Here is a tiny trained network, its code and every weight. The questions are about switching its units off for an input and a target symbol, where a switched-off unit gives its printed mean instead of its output.

import numpy as np


def w(rows, s, z=0):
    codes = np.array(rows[::2]) - 128.0
    scale = np.full(codes.shape[1], s)
    scale[-1] = z or s
    return codes * scale


def norm(h):
    return h / np.sqrt((h * h).mean(-1, keepdims=True) + 1e-5)


def f(y):
    return y / 2 * (1 + np.tanh(0.7978845608 * (y + 0.044715 * y**3)))


def softmax(a):
    e = np.exp(a - a.max(-1, keepdims=True))
    return e / e.sum(-1, keepdims=True)


def log_softmax(a):
    a = a - a.max(-1, keepdims=True)
    return a - np.log(np.exp(a).sum(-1, keepdims=True))


def net(x, mask):
    ids = ['αβδεζηλξπστφψω'.index(c) for c in x.split()]
    T = len(ids)
    res = E[ids] + P[:T]
    r = norm(res)
    for j in range(3):
        rows = slice(3 * j, 3 * j + 3)
        q, k, v = (r @ M[0][rows].T for M in (Q, K, V))
        z = softmax(np.where(np.tri(T) > 0, q @ k.T / 3**0.5, -1e9)) @ v
        o = O[0][rows]
        res = res + np.where(mask[j], z, o[:, -1]) @ o[:, :-1]
    y = f(norm(res) @ A[0][:, :-1].T + A[0][:, -1])
    res = res + np.where(mask[3:11], y, B[0][:, -1]) @ B[0][:, :-1]
    return log_softmax(norm(res)[-1] @ U[:, :-1].T + U[:, -1])


Q, K, V, O, A, B = {}, {}, {}, {}, {}, {}
E = w([
[124,125,128,125],'α',
[115,132,114,140],'β',
[139,121,146,112],'δ',
[149,125,142,124],'ε',
[152,132,120,135],'ζ',
[123,126,123,103],'η',
[143,124,142,122],'λ',
[105,128,105,124],'ξ',
[147,125,133,104],'π',
[123,134,103,124],'σ',
[137,131,125,142],'τ',
[155,128,136,126],'φ',
[121,133,105,119],'ψ',
[159,2,121,157],'ω',
],0.036)
P = w([
[97,166,167,152],'0',
[147,82,131,152],'1',
[72,126,213,176],'2',
[104,83,166,170],'3',
[177,208,66,163],'4',
[56,55,88,12],'5',
[110,121,41,5],'6',
],0.015)
Q[0] = w([
[150,159,120,129],'H0',
[133,105,132,167],'H0',
[135,100,170,96],'H0',
[128,6,92,85],'H1',
[72,41,204,181],'H1',
[112,120,178,170],'H1',
[121,81,133,141],'H2',
[135,146,136,112],'H2',
[111,120,140,150],'H2',
],0.02)
K[0] = w([
[151,143,123,116],'H0',
[137,151,131,166],'H0',
[133,100,160,135],'H0',
[63,151,215,158],'H1',
[111,255,148,109],'H1',
[149,181,107,108],'H1',
[113,165,129,136],'H2',
[126,110,127,131],'H2',
[120,139,136,100],'H2',
],0.025)
V[0] = w([
[129,73,140,171],'H0',
[116,192,119,97],'H0',
[112,140,139,154],'H0',
[249,208,158,169],'H1',
[173,207,6,64],'H1',
[180,130,182,8],'H1',
[120,203,177,104],'H2',
[186,123,39,108],'H2',
[99,88,128,134],'H2',
],0.016)
O[0] = w([
[115,132,82,90,144],'H0',
[147,112,189,160,114],'H0',
[126,115,120,103,134],'H0',
[165,177,163,100,127],'H1',
[76,116,253,96,8],'H1',
[180,75,126,38,119],'H1',
[143,142,177,172,156],'H2',
[57,117,161,78,60],'H2',
[154,135,81,135,134],'H2',
],0.018,0.016)
A[0] = w([
[107,37,131,119,60],'N0',
[61,80,186,137,182],'N1',
[120,61,120,174,40],'N2',
[75,110,63,124,255],'N3',
[150,19,115,129,165],'N4',
[192,73,149,158,130],'N5',
[125,5,125,212,127],'N6',
[157,184,130,41,233],'N7',
],0.028,0.0028)
B[0] = w([
[100,169,58,156,137],'N0',
[203,43,222,245,154],'N1',
[87,145,121,50,170],'N2',
[123,177,217,85,248],'N3',
[96,11,174,104,208],'N4',
[83,52,76,87,206],'N5',
[25,144,100,1,225],'N6',
[112,253,162,68,194],'N7',
],0.024,0.012)
U = w([
[96,113,178,159,246],'α',
[114,131,132,126,101],'β',
[134,224,204,138,90],'δ',
[179,156,128,117,109],'ε',
[145,183,103,235,171],'ζ',
[63,6,107,92,146],'η',
[201,126,87,132,135],'λ',
[165,197,175,103,84],'ξ',
[26,159,161,110,99],'π',
[200,50,98,110,120],'σ',
[85,106,14,165,103],'τ',
[99,121,173,171,255],'φ',
[17,205,110,191,86],'ψ',
[190,108,222,18,92],'ω',
],0.011,0.0054)

Each question gives the input, a string of symbols that net reads in full, and the target symbol t.
The units are the heads (3 rows each of Q, K, V and O) and the neurons (one row each of A and B). Each row of codes is followed by its name. A weight is (code - 128) times the scale printed after its matrix; where a second scale follows, it is the last column's (O, A, B and U).
mask holds one flag per unit, heads first, then neurons. A switched-off unit (its flag False) gives its mean, the last column of its rows in O or B, instead of its output. The means were averaged over made-up inputs and are rounded, as every weight is.
A unit's drop is (log p(t) with every unit on - log p(t) with that unit switched off) / (log p(t) with every unit on - log p(t) with every unit switched off).
The circuit of an input: a set's keep is (log p(t) with only the set's units on - log p(t) with every unit switched off) / (log p(t) with every unit on - log p(t) with every unit switched off). Starting from all 11 units, units are removed one at a time, each time the one whose removal leaves the highest keep (on an exact tie, the one counted first), for as long as the keep stays at least 0.8.
units of the circuit, in order: the units of the circuit, biggest drop first
unit that matters most: the unit with the biggest drop
top k neurons: the k neurons with the biggest drops, biggest first
drop when u is switched off: that unit's drop, to one decimal
input τ η α τ λ ε π, target ζ: units of the circuit, in order	H1, N6
input τ ε φ β ζ τ π, target ψ: unit that matters most	H1
input σ ζ ζ τ α π η, target ζ: units of the circuit, in order	H1, N6
input π η α, target ω: top 2 neurons	N7, N6
input φ π π π σ, target ω: top 2 neurons	N7, N6
input η λ ψ, target η: units of the circuit, in order	H1, N5
input ξ σ π τ λ η, target ω: top 3 neurons	N3, N4, N6
input η β η π ψ τ α, target ω: units of the circuit, in order	N3, N6
input φ τ β σ η, target ζ: units of the circuit, in order	H1, N6, N3
input η ξ β, target η: units of the circuit, in order	H1, N5
input ζ α τ σ, target δ: units of the circuit, in order	H1, N6
input α ζ ξ ξ, target τ: units of the circuit, in order	H2, H1
input η π π δ δ, target ω: top 3 neurons	N7, N6, N4
input ε η τ β η η ψ, target ψ: top neuron	N3
input τ π α α η, target ω: top 2 neurons	N7, N6
input δ δ τ λ, target σ: top 2 neurons	N6, N3
input α φ τ, target τ: top 2 neurons	N7, N3
input λ η η ε λ, target η: drop when N4 is switched off	0.2
input α φ β τ τ ε ψ, target ζ: drop when N5 is switched off	0.1
input α ξ π, target τ: drop when H1 is switched off	0.1
input β π τ, target ψ: units of the circuit, in order	H1
